Below are the code and all the weights of a small trained network. Each question names an input and a class and asks about switching units off, where a switched-off unit gives its printed mean instead of its output.

import numpy as np


def w(rows, s, z=0):
    codes = np.array(rows[::2]) - 128.0
    scale = np.full(codes.shape[1], s)
    scale[-1] = z or s
    return codes * scale


def f(y):
    return np.maximum(y, 0)


def log_softmax(a):
    a = a - a.max(-1, keepdims=True)
    return a - np.log(np.exp(a).sum(-1, keepdims=True))


def net(x, mask):
    res = np.array(x, float).reshape(1, 4) / 4 @ E
    y = f(res @ A[0][:, :-1].T + A[0][:, -1])
    res = res + np.where(mask, y, B[0][:, -1]) @ B[0][:, :-1]
    return log_softmax(res[-1] @ U[:, :-1].T + U[:, -1])


A, B = {}, {}
E = w([
[130,105,166,120,147,247,106],'x0',
[129,126,129,127,129,127,132],'x1',
[134,119,137,159,100,132,92],'x2',
[35,86,201,85,159,85,68],'x3',
],0.016)
A[0] = w([
[116,145,68,176,102,28,159,32],'neuron 1',
[206,203,84,163,99,183,174,155],'neuron 2',
[121,181,108,125,56,68,139,5],'neuron 3',
[184,115,120,116,160,149,188,99],'neuron 4',
[87,115,131,146,126,253,153,47],'neuron 5',
[174,136,21,159,83,188,173,114],'neuron 6',
[33,53,165,82,165,127,85,213],'neuron 7',
[138,73,139,126,154,247,133,45],'neuron 8',
],0.013,0.0027)
B[0] = w([
[162,182,194,51,87,252,174,209],'neuron 1',
[69,66,75,215,151,32,76,240],'neuron 2',
[113,166,155,71,63,122,166,178],'neuron 3',
[156,102,80,143,159,170,122,174],'neuron 4',
[130,171,148,77,57,167,169,201],'neuron 5',
[104,119,113,181,205,101,119,234],'neuron 6',
[77,75,79,152,190,97,77,251],'neuron 7',
[199,181,146,53,66,212,156,210],'neuron 8',
],0.012,0.02)
U = w([
[55,42,134,246,188,69,99,251],'0',
[166,230,153,106,60,170,201,5],'1',
],0.013,0.0016)

Each question gives the input, the list of numbers given to net, and the class t.
The units are the neurons (one row each of A and B). Each row of codes is followed by its name. A weight is (code - 128) times the scale printed after its matrix; where a second scale follows, it is the last column's (A, B and U).
mask holds one flag per neuron, in row order. A switched-off neuron (its flag False) gives its mean, the last column of its row in B, instead of its output. The means were averaged over made-up inputs and are rounded, as every weight is.
A unit's drop is (log p(t) with every unit on - log p(t) with that unit switched off) / (log p(t) with every unit on - log p(t) with every unit switched off).
The circuit of an input: a set's keep is (log p(t) with only the set's units on - log p(t) with every unit switched off) / (log p(t) with every unit on - log p(t) with every unit switched off). Starting from all 8 units, units are removed one at a time, each time the one whose removal leaves the highest keep (on an exact tie, the one counted first), for as long as the keep stays at least 0.8.
units of the circuit, in order: the units of the circuit, biggest drop first
k most important neurons: the k neurons with the biggest drops, biggest first
drop of u: that unit's drop, to one decimal
input [-8,0,5,6], class 1: units of the circuit, in order	neuron 1
input [-4,-8,-1,-3], class 1: 3 most important neurons	neuron 1; neuron 7; neuron 3
input [5,-3,7,3], class 1: 2 most important neurons	neuron 2; neuron 8
input [-7,-4,6,-7], class 0: 3 most important neurons	neuron 2; neuron 6; neuron 8
input [7,2,8,-7], class 0: 2 most important neurons	neuron 2; neuron 6
input [-7,5,0,-7], class 0: 4 most important neurons	neuron 2; neuron 6; neuron 8; neuron 5
input [4,-2,3,-5], class 0: 2 most important neurons	neuron 2; neuron 6
input [8,2,0,4], class 1: drop of neuron 8	0.2
input [-8,-4,7,5], class 1: drop of neuron 1	0.2
input [4,-1,6,-8], class 0: drop of neuron 2	1.5
